Below is a small trained network, with its code and all its weights. Each question gives an input and a class and asks what happens when units are switched off, that is, made to give their printed mean instead of their output.

import numpy as np


def w(rows, s, z=0):
    codes = np.array(rows[::2]) - 128.0
    scale = np.full(codes.shape[1], s)
    scale[-1] = z or s
    return codes * scale


def norm(h):
    return h / np.sqrt((h * h).mean(-1, keepdims=True) + 1e-5)


def f(y):
    return y / 2 * (1 + np.tanh(0.7978845608 * (y + 0.044715 * y**3)))


def log_softmax(a):
    a = a - a.max(-1, keepdims=True)
    return a - np.log(np.exp(a).sum(-1, keepdims=True))


def net(x, mask):
    res = np.array(x, float).reshape(1, 7) / 4 @ E
    u = 0
    for l in range(3):
        y = f(norm(res) @ A[l][:, :-1].T + A[l][:, -1])
        res = res + np.where(mask[u : u + 7], y, B[l][:, -1]) @ B[l][:, :-1]
        u += 7
    return log_softmax(norm(res)[-1] @ U[:, :-1].T + U[:, -1])


A, B = {}, {}
E = w([
[205,1,56,114,25],'x0',
[106,158,211,219,59],'x1',
[179,209,92,115,165],'x2',
[47,100,189,151,156],'x3',
[166,100,195,18,65],'x4',
[11,191,50,131,75],'x5',
[62,119,144,67,154],'x6',
],0.0055)
A[0] = w([
[139,49,116,188,140,51],'L0N0',
[72,96,66,116,84,180],'L0N1',
[162,78,197,125,168,190],'L0N2',
[14,137,100,138,125,2],'L0N3',
[141,180,117,176,92,90],'L0N4',
[248,157,65,178,164,76],'L0N5',
[71,184,91,60,116,174],'L0N6',
],0.012,0.002)
B[0] = w([
[167,62,134,134,122,192],'L0N0',
[154,125,78,156,158,220],'L0N1',
[226,169,183,97,87,211],'L0N2',
[40,74,146,136,103,218],'L0N3',
[142,211,110,108,75,178],'L0N4',
[131,141,124,210,248,254],'L0N5',
[110,113,65,158,197,218],'L0N6',
],0.014,0.005)
A[1] = w([
[89,115,75,98,77,48],'L1N0',
[86,109,25,103,139,84],'L1N1',
[167,162,175,217,65,116],'L1N2',
[7,126,129,142,125,48],'L1N3',
[146,149,145,125,111,27],'L1N4',
[70,134,203,172,131,58],'L1N5',
[144,140,152,84,113,4],'L1N6',
],0.015,0.0017)
B[1] = w([
[117,206,110,147,186,164],'L1N0',
[171,240,103,148,194,254],'L1N1',
[66,160,31,80,154,214],'L1N2',
[102,89,216,95,37,249],'L1N3',
[133,177,147,125,113,131],'L1N4',
[57,3,135,190,171,175],'L1N5',
[139,182,175,102,77,140],'L1N6',
],0.013,0.0064)
A[2] = w([
[81,31,86,45,185,94],'L2N0',
[56,143,132,84,98,139],'L2N1',
[159,154,119,48,194,191],'L2N2',
[180,174,143,244,140,173],'L2N3',
[29,191,111,153,119,6],'L2N4',
[28,167,68,143,113,19],'L2N5',
[176,86,76,186,39,12],'L2N6',
],0.012,0.0017)
B[2] = w([
[177,133,44,83,129,155],'L2N0',
[159,163,138,121,174,178],'L2N1',
[170,177,129,219,93,225],'L2N2',
[143,137,122,144,195,255],'L2N3',
[71,142,59,34,148,241],'L2N4',
[94,207,165,5,106,238],'L2N5',
[126,68,62,94,101,141],'L2N6',
],0.014,0.0061)
U = w([
[99,120,126,169,71,1],'0',
[178,194,90,203,212,191],'1',
[192,167,200,105,31,158],'2',
[33,29,212,146,99,112],'3',
[4,188,101,69,141,178],'4',
[161,25,66,128,65,128],'5',
],0.014,0.0074)

Each question gives the input, the list of numbers given to net, and the class t.
The units are the neurons (one row each of A and B). Each row of codes is followed by its name. A weight is (code - 128) times the scale printed after its matrix; where a second scale follows, it is the last column's (A, B and U).
mask holds one flag per neuron, layer by layer. A switched-off neuron (its flag False) gives its mean, the last column of its row in B, instead of its output. The means were averaged over made-up inputs and are rounded, as every weight is.
A unit's drop is (log p(t) with every unit on - log p(t) with that unit switched off) / (log p(t) with every unit on - log p(t) with every unit switched off).
The circuit of an input: a set's keep is (log p(t) with only the set's units on - log p(t) with every unit switched off) / (log p(t) with every unit on - log p(t) with every unit switched off). Starting from the 12 units with the biggest drops (on a tie, the unit counted first), units are removed one at a time, each time the one whose removal leaves the highest keep (on an exact tie, the one counted first), for as long as the keep stays at least 0.8.
units of the circuit, in order: the units of the circuit, biggest drop first
unit that matters most: the unit with the biggest drop
k most important neurons: the k neurons with the biggest drops, biggest first
k most important neurons of layer l: the k neurons of layer l with the biggest drops, biggest first
drop when u is switched off: that unit's drop, to one decimal
input [5,7,7,4,1,-8,2], class 2: units of the circuit, in order : (L0N2)
input [7,7,5,2,2,-2,0], class 2: 2 most important neurons of layer 1 : (L1N5; L1N2)
input [-5,-7,-6,4,-6,-7,6], class 2: 2 most important neurons : (L0N2; L0N5)
input [7,8,-8,-7,-8,-7,-3], class 5: 4 most important neurons : (L1N1; L0N0; L2N6; L1N0)
input [8,-1,-5,-3,-3,5,3], class 1: 2 most important neurons : (L1N1; L0N1)
input [-6,4,-3,1,3,4,5], class 3: 2 most important neurons : (L1N3; L1N5)
input [4,7,-2,6,-7,-7,3], class 5: 3 most important neurons : (L0N0; L1N1; L0N5)
input [8,0,-7,-2,-8,-1,3], class 5: 2 most important neurons : (L0N0; L2N6)
input [7,0,-8,4,-4,3,-8], class 5: 2 most important neurons : (L0N0; L2N6)
input [-6,0,6,5,6,-3,-2], class 2: 2 most important neurons of layer 1 : (L1N1; L1N6)
input [5,7,-1,-8,8,1,-7], class 4: 2 most important neurons : (L1N2; L0N2)
input [-5,3,-8,-1,7,-1,-4], class 2: 3 most important neurons of layer 0 : (L0N2; L0N5; L0N3)
input [6,-2,-3,-5,-2,-8,6], class 5: 3 most important neurons : (L1N1; L0N0; L1N0)
input [-8,8,-3,4,-6,-5,-4], class 4: unit that matters most : L1N2
input [7,4,-6,3,3,-3,6], class 5: 2 most important neurons : (L1N1; L2N6)
input [-4,8,5,-4,3,0,-7], class 4: 2 most important neurons : (L1N2; L1N1)
input [6,5,-3,4,-1,-8,-8], class 5: 2 most important neurons : (L1N1; L0N0)
input [1,8,-5,6,-5,-3,5], class 3: 2 most important neurons : (L1N5; L0N3)
input [-6,7,-6,0,2,7,1], class 3: 3 most important neurons of layer 1 : (L1N3; L1N5; L1N2)
input [8,8,4,0,5,3,-7], class 4: units of the circuit, in order : (L1N2)
input [3,-8,-4,6,5,-6,2], class 2: drop when L0N2 is switched off : 0.1
input [-6,7,-5,7,4,5,-5], class 3: drop when L1N3 is switched off : 0.2
input [8,1,-2,1,-8,-6,-1], class 5: drop when L2N2 is switched off : 0.1
